Each row is followed by its class.
[ 26  21 -14 -17 -10  -8  -7 -42  33  16  16  10  20 -23  73  -9   2  -2
   9  16 -39 -25  23 -10  20  26  13  41  -6  20  16  29] : z94
[-16  13  41 -26   4  -2 -21  -3  -4 -55 -12 -39  25 -39 -38   6 -10 -10
 -19  -4   5  40  25  63  -7  -4   6 -26 -17  22  29 -30] : z99
[  2   0  -5 -25   1 -25  19 -45  39  -6  -4   1  45 -32  60  17  15   1
  13  11 -55 -42  43 -40  15  19  45  57 -16  30  -1   8] : z735
[ -3   8  17  11  21  -4 -26 -20 -13 -51  -7  -6  18  -4  11   1 -36 -23
 -26 -22 -27  30 -10  49  16 -29  24  -4   6   0  20  -5] : z94
[ -1 -20   7  -5 -14  14  -9 -15 -16 -30   0 -25   8   4  38  -5  16  -6
   0 -28  -9  36   8 -14   3 -52  13  20  -9  17 -17   3] : z866
[ 12  21 -44   1 -17  -2   6   0  23   7 -53  21  12  36  30 -24 -44 -36
   7   9  18  -3  -6 -22 -31 -41 -22 -15  13 -25 -13  55] : z202
[ 34  22 -28   4  -1  13   7 -24  27  -5 -13   0 -28 -60 -30   2 -10 -20
 -29  27  12   1  70   5 -44   6  13 -60   2 -20 -24 -32] : z594
[  4  28 -47   7  43 -15  28  14  43  38  37  51   1  13  -1 -14 -22  15
  30  31   6 -25 -17 -30 -26   9 -26  -6 -14  -2 -19  48] : z31
[ 28   4  24  16  11  17  -6  14 -39 -16  34 -34 -36 -23 -21 -31 -14   2
 -58   9  28   2  -1  54  -7 -52  10 -96   7  -2  32 -57] : z594
[ 13 -25  -7  -7  25  -7  32 -30  18 -10  10  10  15  18 100  -6   5  -3
 -10  30   3 -61  -3 -24  -8 -33   9  37  10   3 -11  20] : z926
[-32  36 -66  -1  16  30   1 -14  27 -17   6  11  -7   1 -27  -8 -15 -28
  10  10 -48  -3 -14 -10  -3  11 -44 -38  16   4   9  11] : z120
[  0   6  29  -3  15   8  -9  13 -10  31  45  -6 -20  14  28 -15  24  22
  -5  10  43 -19  -7  11   6  -4 -35 -11  -3   4 -10  14] : z866
[-52 -10  -9  14   6  38   0  24 -32   0  -9  -6  15  11 -29  19  15 -15
 -14  -8  -5  -1 -20 -23 -31 -29  -8 -11  26 -12 -16  11] : z120
[ 10  14 -37 -29 -14  28 -15 -17  58   8 -37  -2  22   7  68  -5 -31  -7
  -1  25   7  25   7 -28  17 -33 -33  31   6  16  10  32] : z202
[-23  61 -43   4   8  39 -23  -6  38  58   3  15   1  14  30   1   7  -5
  -2  15 -20   0 -11 -55  15   6 -55   5  29 -13  -5  22] : z707
[  7  26 -24   1  29  -2  -4  31   6  43  -7 -16 -19   1 -28  -1  -6  28
 -12  23  -3 -18 -10 -32   4 -17 -29 -47  -9 -20   3  -9] : z539
[ 13  -4   5   0  -6 -18   8   8   3  18 -29 -18  13  17  40  28  55  34
 -19 -11 -76 -71  11 -32  61  40  16  36 -11  -9   0 -23] : z202
[-10  21  25  -3  -1   8   3  -2  -6  13  37  25  -7 -24 -11  -2  -2 -22
  10  20  34   5  18  17 -49  14   6 -21  18 -11   0   9] : z735
[ 10  -6  19  26  15  23  22  34 -27 -24  43  -2 -20 -15 -45 -23   8  -2
 -21  -3  41 -18  17  25 -51 -14  12 -94  -9 -23   5 -34] : z735
[ 36  -5   4  30  27  -5  17   2 -26 -27  41  19 -21 -25 -34 -21 -19 -11
  -3   6  14   6  11  48 -51  -7  30 -66 -15   5   2 -27] : z378
[ -8  13 -22 -13 -14  10  -8 -14  35  31  16  31  24   6  28 -10  -3  -6
  33  26   8   0 -11  -3 -12   9 -37  25  14  20 -12  59] : z378
[-54   3  26 -19  11   3 -11 -27 -30 -28   3  29  43  21  -7  -4 -34 -29
  11 -30  36  43 -23  31 -18  -8   3  22  36  18  33  37] : z594
[-21  10 -20  -1  25   4   2  -2  18   3 -23  -1  31  28  35  24   3  -1
 -12 -19 -23  -2 -20 -56  -2 -26  -2  32  17 -16   9  13] : z707
[-33 -14 -17  17  -2  38  13  -3  -4  30  20  39  32  39  52  -6  15 -11
  29 -12  45 -11  -6 -67 -55 -23 -13  32  24 -15 -35  61] : z707
[ 10  43 -58 -15   9 -37  34 -27  56  32 -56  48  23 -32  -9  18 -14 -29
  13  52 -45 -38  29 -55 -29  49  18  25  -7  -6 -41  23] : z539
[  4  56 -24 -12   4 -35  14 -58  16  63  -9  42  33   1  99  -3  -4 -36
   6  22 -45 -48   4 -42   8  34  21  64  22  11   3  84] : z866
[ 33  42 -24 -15  14 -23  -2 -26  51  29 -14  31  37 -31  -6  14  15  12
 -19  -8 -71 -34  48 -29  58  70  17  37  -9  25  22   3] : z594
[ 22  -4  28   5  18   3  17  18 -19 -16  36  -6  -5 -29 -26 -12  -8  -4
 -13  12  43   8  29  27 -62 -17  20 -48 -13  -6   9 -10] : z99
[ -4 -13   5   1 -19   2   0 -10 -20  39  -7  12  10  38  52  26  20  19
   9 -16 -16 -47  18 -57  40   5  12  43  27 -24 -17  16] : z202
[ -9  29 -29  -4   5   0  -6   3  22  42   5  -4 -14  13  20  -8  10  13
  18  21 -24   9 -18 -38  12 -24 -36  15   1   6 -33  29] : z866
[-19   4 -28 -11  -4  23   6  14  34  29 -10 -15 -20  24  26   1  21  14
  24  19  18 -12   9 -70 -21 -24 -46  12   2 -24 -30  13] : z735
[ 33  15 -15 -14  -1 -17   5 -27  20  25 -16  -1   4 -19  27  26   9 -12
 -26   9 -44 -36  43 -58  24   7  22  25  12 -15 -19   1] : z539
[-19  47 -44   6 -13  16   2 -28  15  56  22  60  31   1   6  18  21  -9
  19 -15 -65 -31  18 -52  50  87   0  40  25  -2  -3  51] : z31
[ 40   8  -8  27  24  23  11  13 -18  22  51   2 -31 -21  -7 -13  24  16
 -30  26  -9 -43  17  16  -9  14  -2 -67  -6  -5  10 -32] : z378
[ 16 -19 -11  13   8 -16   8 -19  22  18   8  19  12  17 114   4  25   4
  12  10 -46 -71 -10 -30  12  12  12  72 -18  21   4  24] : z120
[ -2 -17  29  13   6  31  -8   4  -4  47  67  17  10  31  79   4  49  49
  -7  -2   3 -70 -15 -15  63  21 -21  32  25  -2  11  18] : z926
[  1  43 -17 -13   4 -18  13 -38  30  60  -4  43  40 -34  26  -4   3 -16
  -3  36 -23 -47  24  -9  -3  70  15  38  11  27   6  52] : z594
[-29  10   0 -26  -3 -11   0 -13 -15 -71 -59  -4  27   4 -46   5 -19 -21
   9 -31  -6  36   3  15 -11 -19  16 -13   6   0  11 -30] : z926
[-13 -11  13  19  -5  26   9  -5 -33  28  25 -26 -30  23  77  10  44  11
 -19   5   9 -63  11 -45 -12 -16   3   0  28 -52 -33  -8] : z94
[ 32 -14  26  24   8  -5  -2  -4 -17 -15  32  15  -7 -32   5   5   1  -1
 -15   2  -7 -11  16  34 -10   9  40 -27 -13  -3  -1 -29] : z539
[-19  22 -39   6  10  26  13  -4  35   4   4   9  10   0  -3  -6 -34 -14
   6  27  -2  20  -1 -28  -8 -19 -20  -8  14   0 -15  22] : z99
[ 17 -28 -17  12  13  -6  42 -42  -2  26  64  36 -13  15  88 -14  14   6
  21  28  -3 -65   1 -34  17  19  16  39   4  18 -21  32] : z866
[ -9  -3   7  -4  48 -16  -7  35  18 -51   5  -9  14 -35 -83  26  20  31
  -7  -3 -57   5  -3  38   1  11   2 -22 -45  32   7 -58] : z120
[ 16  27 -25   8   0  18  -7  -6  50  10  28  11   6   7  41  -8   9  18
  16  -1 -38 -13  32 -50  31 -11 -23   4 -12   2 -18  -2] : z99
[-13  -8 -33  -4 -13 -14  17   8 -22  24   9  25  -6  51 -19  -5  -3 -12
  31 -10  23 -31 -10 -37 -31 -19 -26  -8  25 -46 -24  67] : z31
[ 14 -16   3  15  17  -6  28 -32  11  41  49  45  25  13  97 -14  -8   5
   4  12  14 -47  -4 -35   1   0  32  56  16  23  -2  49] : z594
[ 16 -48  -8   9 -12  14  28  -9  -4  22  -7  17  -5  22  76  -7 -18  -6
  -5  38  80 -53   2 -40 -26 -36   2   8  11 -20 -29  22] : z539
[-23   0  10  14 -12  45  -1  -8 -40  19  34  10  17 -27 -13 -12   3 -11
  -9  10  49 -10  11  18 -31  15  11 -46  20   5   8   5] : z707
[-57  -5  -5  15   5  58   3 -16 -32 -11  48  11 -20 -16 -38   5 -13 -29
  19  11  36  32  18   6 -53 -12  -5 -47  43 -25 -27   8] : z735
[  9  10  28   3 -21  37  -5   1 -17  40  83 -10 -14 -45   0 -12  21  15
  -8  19  22  -2  15  20  -5  31  11 -24  18   6   2   7] : z94
[ 28  58 -21 -12  11 -42  -1  -7  20  14 -41  20  12   0 -10  10  -2  -9
  -7  -7 -92 -16  10  -9  37  50  16  18  -7   0  27  -3] : z202
[ 24   4 -47 -16  13 -31  23 -20  38 -13  -5   0 -14   8  13  -8 -12  -7
  43  11 -38   4  25 -43 -31 -11  -5  26 -22  -4  -8  19] : z99
[ 35  18  27 -23 -48  24 -26 -11   1   5 -13 -38 -32 -59  -2  -3  -9 -35
 -47  29  53  28  44  28  -8  -9  -3 -42  13  -4 -13 -36] : z539
[ 28  26 -16  -8  12 -28   8 -31  24   9  32   6   5 -43 -13  -4  14   5
  18  -1 -73 -15  35   2  17  75  30  26 -24  23   1  13] : z94
[ -5  36 -14 -17  -4 -16   4 -35   5  52  24  31  44 -11  16   2  22 -18
   7   5 -38 -58  11 -20   3  65   4  22  26   4  23  65] : z707
[-18  -5 -19  36  18  12   6  19 -29  26  34  23  16  46   0  -4  31  26
  38 -41 -38 -17 -20 -45 -13  -7  -4   0   2 -12 -12  35] : z378
[ 17   0  26  24  44  -1  17 -14 -26 -25  44  51  11  -6  16 -22 -48 -20
  -7   2  49   4  -5  44 -43 -24  40 -31  14   3  18  10] : z926
[-14   8  -1 -18 -22   6 -24   0   6  15 -49 -31  31  17  64 -10  14  -4
   5   4  -4 -11   4 -10 -15 -39 -24  18  -8   0 -15  46] : z202
[ -9  31 -49  16   6 -27  13  10  -1  40 -30  57   6  39 -39   3 -22  -5
  37 -13 -28 -23 -19 -54  -2  30  -5  -6  11 -37  -5  38] : z539
[ 20  24   3   3 -11 -15   5 -12  22   8  -6  20   6 -20  16   9  -9  -5
   3   5 -19 -11  20   9   5  41  25   1   1  -3  -5   1] : z202
[ 12  20  11  12  19  12   0 -13  -9 -19  37   0   1 -35 -15 -17 -21 -18
 -18   6  15  15  11  49 -29  -4  12 -61   3  17   8 -10] : z378
[  4  15  19   2   3  32   4 -10 -14  -6  56  22 -23 -45 -18  -9   3  -4
   8  24  35  21  22  39 -44  19  12 -46  15   2  -1 -28] : z926
[ 17  22 -30  -2  20 -23   9 -10  55  20  -9  21 -16  12  24   4   8 -12
  11  25 -26 -45  35 -47 -13   2 -26  18  -6 -27 -43  21] : z735
[-12  16  -4 -29  -7  -9  -4  -8  23 -20 -19   0  13 -16 -17  14 -11 -16
   4  -2  -7   9   5  -3   1  13  -4  15   3  23   8  -8] : z120
[-17  35 -38  -6 -15  25  -6  15  28 -16 -37   8   0   6 -50 -29 -21 -37
  14  20  26  36  13   7 -47 -13 -61 -41  -5 -11 -20  20] : z99
[ -9  21 -26   1  13   4  10  -5  20   6 -21 -17  -7  21  30 -21 -33 -16
 -11  -4  29  19 -22 -24 -34 -42 -16 -13  19 -14   9  29] : z594
[ 18  29 -11   1   2  27   6  -8  -4  49  45  20  -2 -47 -21  -8  26   8
  -5  21 -17 -22  42  -9   0  72  11  -6   0   8   5   9] : z94
[  5  41 -25  12  11  17   0 -40  28  16  27  62  18 -16  50 -19 -44 -47
  -5  27  21  -5   3  32 -11  36  -7  -2  15  10  13  59] : z31
[ 16  -6  17   4  30 -27  10  12 -27 -74 -25 -37  -4   3 -44  15   5 -15
 -28 -42 -42  19  32   1 -25 -42  35 -25 -21 -25   3 -51] : z99
[   7   11  -20   28   43   -5   26  -20  -10  -20   12    8  -14  -33
   -4  -29  -25  -23    0   15   20   -3   22   31 -104  -16   30  -70
  -16  -12   -7    6] : z594
[-36  -2  40  -1  23  16 -21   7  -4 -41   1 -52  15 -13 -11  26   0 -10
 -40 -28  -5  34  -1  24  -1 -38   8 -15  16 -12   7  -9] : z735
[-11 -49  17  -2  -3  30   8 -20  -1  28  22 -18  -1  -1  83   7  29  33
  -5  23  39 -30  16 -33   8 -15   6  51   5  21 -23  -5] : z594
